Below is a small trained network, with its code and all its weights. Each question gives an input and a class and asks what happens when units are switched off, that is, made to give their printed mean instead of their output.

import numpy as np


def w(rows, s, z=0):
    codes = np.array(rows[::2]) - 128.0
    scale = np.full(codes.shape[1], s)
    scale[-1] = z or s
    return codes * scale


def f(y):
    return np.maximum(y, 0)


def log_softmax(a):
    a = a - a.max(-1, keepdims=True)
    return a - np.log(np.exp(a).sum(-1, keepdims=True))


def net(x, mask):
    res = np.array(x, float).reshape(1, 8) / 4 @ E
    y = f(res @ A[0][:, :-1].T + A[0][:, -1])
    res = res + np.where(mask, y, B[0][:, -1]) @ B[0][:, :-1]
    return log_softmax(res[-1] @ U[:, :-1].T + U[:, -1])


A, B = {}, {}
E = w([
[137,87,219,40,17,146,176,220,100,253,136,175],'x0',
[128,152,112,200,63,112,202,115,144,103,160,192],'x1',
[120,49,212,137,164,47,102,107,159,88,29,115],'x2',
[167,176,66,137,129,160,112,200,126,102,114,113],'x3',
[173,130,126,69,80,216,118,41,6,88,180,157],'x4',
[254,71,146,86,123,132,134,102,159,107,64,117],'x5',
[232,73,155,163,70,135,250,71,132,96,95,165],'x6',
[32,114,141,145,96,166,140,167,123,22,111,196],'x7',
],0.0068)
A[0] = w([
[121,143,91,183,190,106,84,117,123,86,113,105,165],'n0',
[110,113,175,156,32,122,152,174,109,145,180,201,196],'n1',
[66,176,69,132,142,145,109,144,153,70,134,128,254],'n2',
[71,163,114,68,169,131,48,145,112,216,164,82,163],'n3',
[149,76,185,89,93,105,127,120,177,93,2,117,138],'n4',
[158,195,102,138,71,168,115,140,109,133,175,128,209],'n5',
[127,94,103,164,141,133,92,46,96,12,114,144,136],'n6',
[43,114,134,170,67,108,164,187,143,91,135,200,126],'n7',
[208,53,195,92,91,103,131,153,141,101,59,142,132],'n8',
[111,130,153,143,83,173,138,78,84,84,156,179,191],'n9',
[138,164,83,161,236,136,53,166,132,120,122,66,189],'n10',
[59,147,138,135,117,148,122,174,129,198,133,150,174],'n11',
[123,66,167,79,135,112,107,151,92,196,109,106,156],'n12',
[92,117,132,119,172,55,92,139,166,176,120,95,152],'n13',
[100,149,107,88,141,174,116,106,71,97,181,120,168],'n14',
[149,111,86,181,225,87,97,161,198,139,96,93,159],'n15',
[146,62,228,109,72,92,109,112,125,205,99,130,223],'n16',
[95,141,113,171,219,115,144,90,122,62,121,102,173],'n17',
[134,107,113,191,184,61,149,92,193,108,60,109,146],'n18',
[142,107,120,176,119,121,136,163,132,116,123,117,129],'n19',
[190,109,113,114,70,170,179,126,112,144,127,118,175],'n20',
[153,170,74,164,110,117,161,108,110,96,167,78,174],'n21',
[212,112,116,116,42,155,185,102,109,165,173,146,129],'n22',
[144,143,111,135,82,153,147,125,81,191,186,128,194],'n23',
],0.0082,0.0042)
B[0] = w([
[136,151,109,166,164,112,65,111,142,45,123,130,222],'n0',
[68,110,126,163,60,101,197,176,141,229,112,162,222],'n1',
[61,34,99,133,141,129,59,157,150,56,122,159,229],'n2',
[97,150,99,70,162,176,91,187,59,155,157,52,222],'n3',
[163,40,166,120,151,69,193,107,79,98,46,88,226],'n4',
[139,126,8,112,104,149,123,147,179,134,109,178,204],'n5',
[85,128,153,126,97,87,141,37,43,7,174,184,223],'n6',
[56,63,143,223,85,65,135,192,174,146,110,133,204],'n7',
[200,29,151,86,128,92,216,67,39,146,42,118,226],'n8',
[87,139,132,110,45,136,165,106,77,107,194,202,209],'n9',
[150,115,64,127,189,173,17,119,132,69,65,85,249],'n10',
[68,96,122,132,116,145,131,167,158,187,180,93,189],'n11',
[130,129,153,96,148,124,151,141,69,191,155,50,192],'n12',
[113,161,156,163,203,107,86,126,138,139,174,41,207],'n13',
[130,132,103,57,103,150,96,171,66,115,172,192,193],'n14',
[170,148,151,150,220,146,108,128,182,104,87,49,243],'n15',
[171,118,171,96,141,84,207,95,35,254,157,68,230],'n16',
[89,146,198,201,145,114,61,63,157,25,189,142,229],'n17',
[157,184,232,240,174,59,148,60,230,89,83,66,235],'n18',
[141,126,123,172,120,117,159,123,153,115,94,139,152],'n19',
[196,174,87,121,83,144,214,74,149,153,95,206,207],'n20',
[118,150,115,141,121,140,99,115,210,88,163,186,185],'n21',
[201,208,55,82,81,193,189,99,166,184,73,218,224],'n22',
[127,212,92,91,66,174,131,155,190,216,177,146,201],'n23',
],0.0059,0.011)
U = w([
[128,118,54,48,199,194,6,232,95,103,108,99,240],'0',
[218,45,190,85,124,84,233,85,54,158,41,116,58],'1',
[163,180,172,194,253,93,93,80,236,84,86,90,80],'2',
[105,178,188,60,192,117,143,158,69,243,225,43,53],'3',
[78,145,142,117,92,125,107,56,68,37,213,198,3],'4',
[211,254,63,65,30,201,196,127,152,201,129,202,230],'5',
[13,79,134,168,33,105,177,244,174,184,141,156,183],'6',
],0.006,0.00031)

Each question gives the input, the list of numbers given to net, and the class t.
The units are the neurons (one row each of A and B). Each row of codes is followed by its name. A weight is (code - 128) times the scale printed after its matrix; where a second scale follows, it is the last column's (A, B and U).
mask holds one flag per neuron, in row order. A switched-off neuron (its flag False) gives its mean, the last column of its row in B, instead of its output. The means were averaged over made-up inputs and are rounded, as every weight is.
A unit's drop is (log p(t) with every unit on - log p(t) with that unit switched off) / (log p(t) with every unit on - log p(t) with every unit switched off).
The circuit of an input: a set's keep is (log p(t) with only the set's units on - log p(t) with every unit switched off) / (log p(t) with every unit on - log p(t) with every unit switched off). Starting from the 12 units with the biggest drops (on a tie, the unit counted first), units are removed one at a time, each time the one whose removal leaves the highest keep (on an exact tie, the one counted first), for as long as the keep stays at least 0.8.
units of the circuit, in order: the units of the circuit, biggest drop first
top k neurons: the k neurons with the biggest drops, biggest first
drop of u: that unit's drop, to one decimal
input [6,-7,3,6,8,3,-5,-2], class 3: top 2 neurons	[n3 n12]
input [4,8,-4,-1,2,-1,-6,3], class 6: units of the circuit, in order	[n7]
input [-3,-4,-6,-3,-7,-6,-2,0], class 0: units of the circuit, in order	[n3 n10]
input [0,-5,-6,-4,0,-5,-2,5], class 0: units of the circuit, in order	[n3 n16]
input [-3,-4,-6,-2,1,7,-2,7], class 4: units of the circuit, in order	[n6 n15]
input [7,8,-2,-4,2,6,-2,6], class 5: top 2 neurons	[n22 n20]
input [8,0,-3,6,-4,4,4,-8], class 5: top 2 neurons	[n22 n23]
input [-8,3,4,5,5,7,-4,3], class 4: top 4 neurons	[n6 n13 n14 n2]
input [5,0,-4,-7,-5,0,4,-5], class 5: top 2 neurons	[n22 n23]
input [-6,-8,7,-5,1,8,3,8], class 1: top 2 neurons	[n8 n4]
input [3,3,-2,0,-4,0,8,-5], class 5: drop of n22	0.4
input [-7,-5,-2,-1,0,0,3,8], class 4: drop of n6	0.5
input [-4,1,3,1,5,-6,6,-7], class 4: drop of n6	0.2
input [6,4,-4,-5,1,5,2,6], class 5: units of the circuit, in order	[n22]
input [7,1,5,-7,-2,3,-6,8], class 1: drop of n8	0.6
